Each row is followed by the group that its hidden value falls in (each part has its own value, ranges and names)
[-373,-382,362,469,143,76,-213,-40,101,266,-238,487,40,695,-91,-333,-153,127,42,425,-26,-378,198,-42,100,94,-14,377,226,74,371,675,-107,-137,161,-117,-245,92,47,152,-143]	D
[389,79,-408,7,18,273,-103,284,112,-152,79,-97,344,-170,-21,-37,276,-51,-206,-17,23,160,497,-34,-263,-95,-201,-15,-206,-177,-66,-127,320,-186,-256,14,154,-271,-88,256,519]	U
[146,70,-222,-125,305,-109,107,-51,-291,194,100,-318,-593,381,-168,-540,156,-16,219,374,-142,-304,267,-283,32,272,-114,4,403,-71,-264,384,-215,389,-120,-110,-17,-347,-66,274,149]	H
[319,130,-541,57,272,551,0,-181,-84,-259,-460,106,212,231,96,-244,581,-252,-52,-117,-64,-28,321,-248,-19,162,-240,-287,29,131,-341,108,160,201,-82,-86,15,-347,-248,266,693]	D
[50,-308,-87,456,298,405,-401,-181,-61,-5,-224,731,501,676,81,-91,-92,14,135,49,453,-351,-192,46,12,13,88,-30,-35,64,298,390,-67,-61,94,-437,-118,-150,86,-45,-12]	Y
[101,165,-127,-89,403,10,107,112,-27,471,115,-294,-306,119,63,-425,261,-45,268,168,-63,-133,174,-122,-57,-3,38,109,113,-141,-350,300,-428,295,-256,-111,-86,-472,-136,-291,28]	L
[-258,38,-264,289,267,-155,190,-12,175,324,268,-77,-15,214,86,-320,451,147,430,62,91,-53,180,-590,50,20,94,440,137,-85,-159,308,-613,122,-112,-97,-72,-334,-440,-445,-379]	J
[435,278,-142,51,273,484,61,11,-96,327,-352,205,262,314,203,-293,130,-202,-48,-220,163,-169,-140,53,96,192,300,-95,-401,-13,-413,333,-66,117,-124,-392,-29,-446,290,-254,531]	U
[-372,-396,352,515,130,132,-245,-12,87,263,-303,551,80,739,-93,-310,-154,152,45,444,4,-376,194,-45,98,87,-23,389,171,56,399,762,-120,-185,190,-143,-257,96,48,147,-120]	Y
[25,-220,356,-240,117,196,-272,42,-190,-139,105,-312,33,-609,-78,-162,-191,103,-61,41,-299,255,321,447,-233,-291,-323,-79,-226,-127,71,-58,86,231,-50,104,140,192,-188,-153,-84]	H
[-4,-9,-237,159,-310,-244,96,160,-516,40,350,-196,-253,19,-318,-280,228,297,164,-25,325,-60,328,-426,55,187,69,476,-56,-142,362,159,-286,-77,-112,-217,362,25,-295,253,-189]	B
[135,146,189,-284,-116,-23,-92,122,-374,227,179,-308,-121,-258,103,-318,-13,-33,85,-41,95,38,191,229,156,82,188,158,-217,-201,-28,-110,-85,336,-301,-71,66,-267,94,-59,-153]	U
[-311,-402,332,521,208,148,-168,-148,96,223,-295,534,-3,720,-57,-418,-193,33,110,418,-91,-343,235,-144,122,153,-11,328,296,133,317,716,-163,-132,109,-99,-279,121,3,43,-127]	H
[359,102,-316,49,338,601,221,-101,-65,-45,-536,159,317,-53,33,-251,358,-117,-151,-371,-143,116,138,-98,-144,83,-110,-239,-457,167,-461,218,69,43,87,-201,210,-86,-203,-175,748]	L
[-19,-12,-223,167,-303,-228,77,104,-520,35,303,-127,-214,71,-269,-294,226,262,176,-31,344,-79,289,-421,113,224,104,452,-46,-120,341,147,-267,-29,-103,-220,320,-2,-262,259,-212]	B
[24,-309,-72,448,319,370,-345,-209,-23,45,-243,735,456,708,122,-138,-81,-26,172,30,436,-377,-164,28,44,54,127,-2,21,118,284,348,-102,-48,64,-426,-135,-170,69,-72,-30]	D
[396,227,-344,-11,251,625,160,19,-227,-31,-505,91,300,-33,-57,-208,440,-84,-204,-312,-3,112,53,-84,-119,58,-101,-220,-542,16,-477,357,62,70,116,-258,225,-151,-107,-61,778]	B
[127,267,-86,20,-90,-117,208,29,121,-133,843,-274,396,-93,-17,-76,-98,44,172,-281,432,138,-168,-420,130,92,394,462,-245,-267,-121,16,-300,-21,-70,-363,217,-86,189,-590,-420]	B
[-6,81,-343,107,340,-39,165,-141,10,-176,428,-290,258,-30,-271,-70,205,459,29,-100,-79,3,-289,-479,-144,-32,-149,3,-292,-190,-487,408,-170,286,425,-298,276,-33,-163,-265,-10]	Y
[-48,44,300,163,201,156,-258,-102,-27,337,-252,-60,-341,601,11,-525,31,-141,-142,530,-432,-471,248,51,223,213,-53,30,474,-19,-118,577,94,344,-172,61,-422,-308,291,422,285]	D
[482,103,-255,-505,22,-84,326,191,-247,-124,371,-160,-38,53,-175,-229,-201,-131,102,-145,492,-30,151,8,-75,299,168,106,-184,-72,-79,-190,63,-27,-18,-425,452,-140,246,128,193]	Y
[-390,-423,369,508,190,121,-190,-67,157,269,-317,555,48,749,-69,-352,-161,96,65,425,-50,-389,228,-54,92,103,-26,380,256,132,378,709,-131,-179,174,-119,-265,118,15,109,-116]	V
[374,142,58,-420,70,72,370,112,63,-64,340,-185,238,-141,87,-170,-374,-137,154,-368,322,121,21,105,9,208,321,217,-450,-34,-211,-154,-114,-42,4,-443,348,-56,293,-539,22]	V
[119,179,-158,-72,394,38,112,114,-36,475,77,-295,-325,146,92,-430,286,-57,304,157,-52,-140,202,-145,-40,19,45,120,117,-128,-339,314,-470,283,-286,-129,-94,-500,-163,-311,48]	L
[45,-19,250,67,-50,-234,-147,191,37,486,142,-91,-201,171,-69,-430,-88,2,-312,386,-288,-289,406,154,54,144,98,203,191,-131,39,39,372,70,-330,181,-145,-260,336,573,196]	V
[395,235,-148,117,349,474,91,-89,-27,334,-382,189,245,304,240,-315,152,-171,-31,-280,39,-206,-143,22,84,194,276,-134,-352,81,-446,288,-92,160,-114,-375,-27,-421,202,-317,545]	V
[-390,-169,124,-1,456,76,403,-84,239,159,-170,460,220,58,-332,-481,424,-284,-190,168,-55,234,230,-337,-173,-94,-166,194,168,121,-333,370,57,-28,312,240,-15,286,-287,18,10]	H
[304,116,-526,74,238,519,-3,-185,-71,-249,-445,134,244,231,126,-241,554,-241,-47,-131,-49,-28,323,-247,12,183,-201,-257,11,135,-315,67,175,192,-93,-80,11,-352,-231,263,649]	D
[322,-45,291,-246,39,420,-35,167,-67,-359,129,-401,279,-453,-143,62,-508,249,-116,-257,-141,211,61,409,-252,-141,-184,13,-704,-130,-18,229,17,-93,259,-389,415,334,139,-477,266]	Y
[84,259,-44,25,-81,-135,272,6,203,-100,828,-258,393,-109,15,-110,-77,-12,169,-319,392,146,-119,-432,136,101,418,503,-188,-199,-111,-49,-308,-43,-101,-323,201,-59,154,-631,-432]	Y
[356,183,-593,53,207,551,-69,-139,-165,-272,-413,96,229,226,86,-225,620,-249,-63,-72,7,-6,307,-269,8,157,-226,-289,7,38,-335,125,182,222,-125,-76,-6,-413,-210,337,668]	U
[-332,-317,349,502,91,154,-298,17,26,257,-245,467,50,725,-94,-303,-141,138,53,479,31,-364,168,-58,133,76,-6,393,171,-29,375,816,-157,-147,136,-150,-286,43,95,133,-142]	B
[0,140,254,114,330,157,-49,-77,37,645,-319,62,-152,291,164,-582,185,-209,-139,250,-393,-256,131,64,176,135,154,-2,131,-9,-418,386,15,374,-257,115,-375,-412,201,27,262]	L
[56,195,-88,-103,351,-18,75,168,-48,494,117,-354,-318,138,31,-387,284,32,226,200,-62,-171,144,-82,-40,-17,24,146,72,-188,-337,359,-414,313,-202,-129,-82,-486,-97,-220,37]	D
[-443,-178,174,-1,424,36,349,-20,289,199,-156,434,264,81,-326,-405,404,-184,-235,174,-50,166,191,-236,-180,-129,-166,229,109,100,-284,363,97,-40,364,206,-9,263,-232,70,13]	V
[436,64,-237,143,325,552,-180,-217,-171,20,-411,281,108,558,188,-318,100,-306,36,-53,111,-356,30,47,93,240,74,-275,93,152,-128,236,31,188,-203,-348,-115,-403,162,96,549]	J
[-191,-91,210,114,30,64,-57,-158,-180,-212,328,-341,4,-465,-265,-251,114,161,-49,-42,-277,240,194,-193,-88,-190,-233,162,2,-87,46,180,-151,201,26,100,161,356,-369,-213,-268]	H
[-385,-248,-244,2,294,-276,148,-254,-172,-165,118,-11,-137,263,-340,-333,342,319,164,283,-100,-123,141,-497,-12,151,-345,81,258,18,-185,328,-66,400,459,-6,134,44,-417,381,-214]	V
[-135,-325,226,497,-71,-102,-115,198,93,370,114,344,41,224,-190,-331,-131,95,-117,260,25,-145,443,-92,-97,-15,89,489,113,-24,507,262,24,-434,-216,41,-23,148,-28,186,-85]	H
[-194,-179,504,-83,63,24,-324,23,102,257,-132,60,322,-394,107,-247,-30,55,-423,174,-481,120,285,506,-11,-169,-114,-54,-255,-117,-145,-171,573,319,-60,402,-169,-63,126,266,27]	D
[395,58,-387,32,43,294,-107,232,176,-166,44,-67,389,-142,26,-31,237,-63,-227,-51,-30,130,483,-8,-249,-73,-189,-46,-201,-127,-81,-165,365,-178,-250,12,136,-269,-58,239,555]	Y
[-75,-64,48,-81,-48,-223,-252,258,173,126,219,-185,66,-125,-90,-235,151,81,-350,529,-376,43,605,77,-81,-57,-262,106,122,-314,-110,-88,592,141,-193,452,-154,-282,97,723,133]	B
[-9,-24,-233,154,-303,-243,86,108,-552,27,313,-141,-237,64,-298,-291,209,292,178,-35,346,-88,282,-419,97,229,90,443,-60,-119,352,152,-266,-29,-81,-239,352,16,-270,275,-205]	B
[-441,-154,141,-11,449,9,392,-42,315,220,-143,426,220,111,-316,-457,443,-236,-218,208,-76,165,225,-304,-162,-95,-157,230,191,109,-339,355,90,-14,327,247,-44,225,-241,86,11]	J
[75,222,-30,45,-61,-139,224,-3,179,-94,834,-252,388,-112,-3,-97,-100,28,161,-307,382,121,-148,-394,112,72,397,474,-187,-202,-81,-42,-301,-29,-87,-330,206,-45,148,-615,-442]	Y
[33,-177,-466,180,258,-185,-64,-328,-209,-104,275,265,241,594,76,-138,-35,336,449,-44,458,-385,-314,-369,177,334,178,7,-54,-16,-58,101,-206,357,235,-525,123,-379,-17,-17,-336]	D
[-17,62,515,13,-88,-135,-269,-2,-35,644,-31,70,131,-95,289,-435,-111,-74,-341,95,-291,-164,120,432,303,138,384,80,-177,-121,-151,-225,440,395,-396,240,-283,-388,471,246,-22]	D
[317,5,30,23,86,438,6,92,120,-72,-187,15,521,-373,49,-59,-27,35,-339,-349,-209,208,200,241,-202,-87,-63,-83,-634,11,-191,-50,320,-124,7,-99,239,58,36,-182,546]	V
[-133,193,-17,202,-268,-110,43,23,-226,115,441,-236,57,-198,8,-269,339,66,181,-185,249,136,178,-423,230,52,270,528,-75,-188,137,34,-400,103,-303,-62,89,-103,-242,-274,-464]	B
[-43,86,503,41,-137,-124,-304,47,-88,621,-10,64,136,-86,224,-415,-74,-35,-358,163,-255,-131,111,373,305,114,355,120,-201,-202,-135,-101,423,371,-360,247,-293,-371,472,286,-48]	U
[3,89,-432,210,392,-202,256,-139,324,151,555,27,366,346,161,-155,121,194,437,-137,322,-131,-265,-596,67,147,314,270,-104,-120,-398,153,-457,162,67,-401,44,-442,-54,-634,-373]	J

Next part:
[-57,120,-102,-200,-124,-77,124,-73,-72,-7,-93,-30,-83,-193,-66,49,121,94,-71,59,-7,62,9,110,77,35,-1,30,-50,29,-15,200,4,-135,109,81,-1,-181,40,-20,79]	A
[5,102,-69,-29,-49,-123,94,-60,-17,-47,-35,8,-9,-83,1,-1,90,72,-32,24,-65,60,37,1,-26,68,49,122,8,-9,5,186,9,-64,135,135,-54,-65,34,3,112]	E
[20,34,17,83,-92,-18,-69,-65,99,7,22,89,-14,-75,-6,-34,14,107,31,45,-69,6,-73,-83,35,-1,56,59,42,-30,-55,103,86,17,59,122,-13,-28,-13,-11,-20]	M
[12,150,-69,-5,-32,-137,115,-24,-43,-22,-20,24,40,-74,-6,-13,156,91,-30,-12,-65,55,51,18,-42,68,50,95,-7,-20,-3,173,-15,-66,138,125,-59,-57,71,11,85]	X
[5,30,-41,-23,-39,-68,8,-76,58,-10,8,49,-8,-81,-14,48,-43,56,9,57,-92,27,-48,-67,99,-17,95,58,46,42,-20,65,29,-48,12,56,44,-80,20,-57,63]	N
[-108,538,21,135,310,-140,58,281,191,222,169,138,-176,515,-173,-4,159,194,286,300,348,-355,-161,110,-89,47,-114,98,-500,-633,-210,251,25,78,-19,379,218,170,241,4,544]	X
[-16,15,-19,27,-59,-57,-53,-78,112,13,28,66,-13,-42,-1,23,-51,59,10,55,-78,-13,-56,-95,57,16,64,72,46,4,-35,80,44,11,17,76,49,-71,-7,-48,26]	T
[-15,38,-29,45,-133,-56,-46,-62,77,-26,24,103,-18,-129,-9,57,10,97,24,117,-123,-19,-61,-70,124,-38,79,43,85,46,-40,80,92,-20,1,83,8,-72,5,-48,8]	F
[-9,50,-51,-39,-93,-97,27,-89,36,-52,6,50,7,-110,7,61,-5,74,0,86,-109,40,-15,-44,97,12,82,87,80,68,-16,93,57,-45,43,63,-1,-72,27,-48,112]	G
[-35,67,-31,49,-81,-62,-17,-66,82,11,47,32,-36,-93,-14,58,13,64,29,108,-95,1,-38,-125,107,-24,101,26,30,17,-12,30,38,-21,15,81,69,-45,29,-76,9]	M
[51,111,201,24,401,-97,73,314,396,344,300,290,-293,101,-158,-239,139,44,302,-50,467,-423,-12,363,197,55,-374,-68,-449,-804,-41,-77,267,451,-47,344,157,161,529,132,141]	X
[7,76,-66,-39,-31,-93,46,-112,19,-21,-24,-27,-22,-37,1,31,21,73,0,74,-42,79,10,-20,29,54,56,125,36,37,-8,137,8,-51,95,107,-8,-71,-3,-23,143]	P
[-5,20,-30,-27,-77,-79,-62,-119,114,0,-14,74,6,-38,24,30,-56,54,17,66,-79,1,-48,-105,56,-33,117,82,50,7,-20,76,65,-36,18,67,27,-50,-35,-64,46]	T
[2,95,-20,-23,-66,-98,95,-32,36,-87,-26,52,-10,-106,-15,-32,36,79,-22,41,-120,53,6,-38,-17,95,74,147,33,6,-3,181,75,-26,106,102,-47,-39,6,30,152]	A
[23,120,-49,-24,-51,-94,91,-47,-64,-35,-2,17,24,-83,-8,-26,99,100,-27,2,-40,83,8,31,-29,89,10,106,12,-9,-25,182,1,-46,155,136,-74,-56,55,10,122]	E
[-11,39,-22,50,-90,-40,-42,-75,89,9,29,47,-48,-99,-12,21,-12,60,28,92,-87,7,-54,-121,84,-23,95,36,35,5,-12,45,60,-8,28,91,38,-39,-4,-57,-12]	M
[-23,64,-26,-84,-46,-95,59,-101,7,-31,64,19,4,-90,-10,73,-58,42,8,90,-73,39,-62,-84,98,-16,103,60,17,1,5,46,31,-89,44,106,30,-38,26,-108,150]	G
[-14,137,-81,-68,-62,-141,88,-60,-43,-37,-18,20,19,-71,2,21,102,77,-26,41,-51,42,37,18,-7,65,45,105,2,1,-1,169,-8,-75,114,108,-35,-71,53,-25,131]	E
[8,33,-25,-7,-47,-64,-4,-99,67,-16,30,38,-17,-87,-16,44,-26,73,28,95,-83,21,-43,-54,110,-5,78,77,70,43,-12,65,60,-31,13,93,19,-69,-14,-47,72]	N
[17,33,-21,51,-117,-20,-70,-82,64,2,17,73,-23,-110,-12,9,-7,91,33,93,-86,24,-70,-78,94,-23,73,41,77,44,-38,65,78,-1,29,82,-6,-54,-22,-34,-14]	Q
[4,25,-41,37,-58,-67,-66,-68,121,2,-19,93,-18,-17,5,21,-34,71,25,66,-81,-22,-46,-71,48,-4,77,90,48,10,-49,114,51,0,8,66,33,-72,-8,-26,38]	T
[70,-90,-14,10,-10,-116,39,-117,101,-49,28,57,23,-157,50,22,-10,40,3,-28,-130,59,47,-30,135,-5,72,99,143,59,39,29,80,6,46,87,-33,-62,71,-16,14]	G
[-22,54,-40,39,-116,-53,-75,-69,69,20,54,71,-11,-55,11,52,-52,57,38,118,-72,5,-70,-119,92,-10,75,34,53,29,-43,24,49,24,20,50,47,-33,31,-85,53]	F
[8,-77,70,56,-159,129,1,-46,-18,26,205,-100,-641,-297,-157,-142,-134,-27,92,347,288,-56,-221,62,42,87,-315,74,-227,-510,65,205,302,173,321,715,-241,86,-81,-12,119]	E
[91,216,224,114,-168,195,250,316,-155,-247,150,305,-3,-525,-286,-230,13,208,28,43,-345,80,-313,-61,122,64,109,-48,39,37,-100,111,290,-9,26,69,-139,62,40,156,80]	M
[-335,27,-217,-194,-163,-377,-319,-475,351,192,33,-193,-21,359,270,288,-109,-132,-20,287,135,-161,231,-283,-59,134,63,225,22,-33,116,-21,-105,102,14,38,264,-93,-129,-336,155]	N
[-112,38,-76,-118,-210,30,67,-20,66,80,-147,-2,-130,-261,-89,108,107,151,-93,35,-45,63,-68,70,196,-41,-10,-100,-44,72,-124,167,46,-93,74,-13,112,-259,106,-10,-73]	F
[118,190,-26,159,67,-186,4,-69,-53,-104,145,80,127,81,39,-78,66,56,109,107,-109,4,46,-104,-109,94,127,238,112,-20,71,85,20,15,64,216,-153,128,-63,-9,194]	X
[27,159,-60,37,-90,-116,92,-27,-52,-48,-19,27,24,-94,3,-38,161,113,-13,40,-72,84,44,13,-52,97,34,121,36,-2,-12,190,38,-25,174,146,-119,-20,45,37,119]	X
[20,65,-210,-89,-59,-166,-72,-50,73,-37,-226,141,-91,-29,-11,41,120,52,-2,84,-70,-127,110,145,45,-19,59,140,33,91,-1,265,-11,-87,-77,-20,20,-229,-19,45,-29]	P
[0,3,-21,59,-81,-52,-66,-70,100,19,41,79,-8,-88,6,25,-21,58,17,45,-94,-9,-45,-104,88,-19,72,33,64,20,-28,39,47,15,12,67,41,-63,24,-55,-43]	Q
[-34,56,-28,-13,-152,-47,-47,-88,38,16,35,57,-20,-120,7,29,-3,64,7,82,-57,21,-60,-102,80,-19,70,6,21,-2,-27,44,50,-20,61,72,25,-40,32,-88,-1]	M
[-20,77,-52,15,-84,-72,-84,-84,84,33,-1,73,1,-20,9,31,12,69,28,76,-57,-26,-38,-96,49,-30,98,42,16,3,-34,69,14,-30,5,51,62,-57,3,-71,-9]	M
[1,78,-11,48,-106,-22,-30,-44,44,-2,48,74,-36,-138,-42,11,36,100,42,110,-85,2,-67,-61,116,-13,61,20,46,26,-34,54,77,-4,15,88,16,-48,13,-35,-4]	M
[243,-176,4,371,264,20,328,293,-68,-66,4,146,40,-163,-70,36,63,166,-99,-429,-221,141,-165,87,97,-133,-26,-55,-30,-86,-227,292,-150,-174,174,231,-11,-169,491,104,-86]	A
[-39,82,-31,30,-24,-109,15,-222,262,-30,-112,-73,-146,-19,-20,143,57,129,99,298,-123,-7,-27,-180,138,-214,302,143,17,-25,45,133,166,-234,-18,256,35,-12,-225,-64,113]	Q
[28,70,-30,-12,-39,-70,13,-67,33,-42,-19,73,20,-55,-21,3,36,119,11,48,-76,22,-34,18,44,30,48,115,59,36,-52,168,47,-52,40,94,-23,-89,-11,8,96]	G
[75,497,-491,-315,-612,-337,-438,-204,-387,-133,-249,519,99,47,172,310,521,406,307,738,224,-290,53,705,338,-370,-91,88,223,230,-217,379,197,-287,-142,35,-393,-116,90,-129,387]	P
[-24,69,-33,27,-101,-50,-13,-62,59,15,40,48,-32,-118,-18,61,23,82,30,107,-81,12,-55,-92,130,-47,90,1,25,17,-28,32,50,-36,23,79,52,-49,51,-75,12]	M
[10,147,-93,-34,-52,-133,85,-55,-65,-48,-3,13,4,-56,2,27,77,70,2,81,-50,59,21,-2,1,47,62,109,7,6,4,148,-6,-76,115,123,-47,-35,55,-34,169]	E
[2,141,-83,22,-61,-126,104,-30,-36,-23,-33,2,-4,-81,-4,6,171,108,-30,27,-55,59,50,35,-29,75,20,103,2,-15,-17,205,-1,-56,157,154,-71,-71,67,20,92]	X
[-10,46,-10,33,-101,-50,-13,-55,83,-31,14,71,-7,-70,-1,15,-28,96,9,80,-96,32,-58,-72,50,50,51,98,68,26,-61,122,85,19,64,80,-1,-49,10,-14,107]	N
[15,160,-67,48,-86,-118,83,-8,-34,-40,-29,39,9,-67,5,-37,154,110,-15,39,-63,65,41,15,-68,107,20,125,16,-24,-25,210,32,-9,174,144,-102,-25,60,43,126]	X
[3,120,-149,153,-192,-118,4,-211,7,-160,-127,-149,-72,90,119,92,-72,75,1,298,-161,244,-9,-293,-163,63,229,307,129,115,-13,281,38,-123,280,227,-148,77,-194,-53,367]	A
[-6,17,-6,89,-115,-39,-75,-86,131,19,6,60,-34,-67,21,1,17,99,23,66,-69,14,-46,-99,46,0,56,63,53,-19,-51,99,86,27,73,117,3,-35,3,-24,-14]	M
[-3,30,-30,-25,-81,-72,-5,-82,61,-23,2,60,-25,-77,2,23,-21,77,3,67,-59,18,-43,-31,61,20,41,90,42,-2,-36,128,66,-21,62,105,-8,-68,13,-33,93]	G
[18,43,1,24,-126,2,-62,-78,37,11,14,86,10,-121,-22,-13,16,123,13,46,-69,39,-94,-42,77,-15,46,24,65,33,-71,91,73,-16,49,79,-18,-71,-15,-23,-27]	Q
[-22,27,-26,11,-131,-52,-64,-82,68,14,45,79,-14,-125,2,36,-9,62,16,76,-81,-8,-53,-88,107,-26,66,14,55,21,-22,32,61,1,19,65,30,-61,24,-75,-29]	Q
[-82,101,-258,-403,-98,-288,199,-72,-160,-116,10,59,-128,-298,-13,272,-138,-227,0,228,-151,-74,35,-135,296,-280,334,-83,-106,36,248,-148,-47,-339,-118,-29,128,-52,155,-331,159]	A
[-40,83,-30,41,-151,-72,-70,-68,72,-2,28,91,21,-81,15,33,45,99,15,93,-95,-15,-32,-88,62,13,69,47,64,34,-47,82,56,6,31,54,24,-53,21,-55,6]	M
[34,56,-46,164,-46,-106,-94,-145,265,-10,-49,20,-82,77,71,55,-51,68,147,257,-110,35,-2,-236,72,-93,242,167,95,8,11,32,159,11,23,131,14,103,-88,-35,167]	Q
[-3,76,-48,-60,-45,-81,22,-113,5,-18,-3,-2,2,-36,-4,16,1,74,-11,57,-36,60,-19,-23,12,62,44,115,29,22,-21,140,5,-51,87,103,-6,-77,-18,-37,127]	P
[-91,-266,5,166,-599,-229,26,-74,198,-347,69,292,20,-664,213,169,71,64,-118,125,-543,-16,124,-180,292,-12,97,99,468,238,84,59,427,125,117,83,-246,-44,176,-35,-96]	F
[-21,0,-34,16,-68,-70,-47,-84,96,14,35,65,-11,-63,7,59,-46,51,5,53,-82,-18,-53,-87,91,-17,66,48,48,9,-30,62,31,-11,9,78,55,-83,23,-75,9]	T
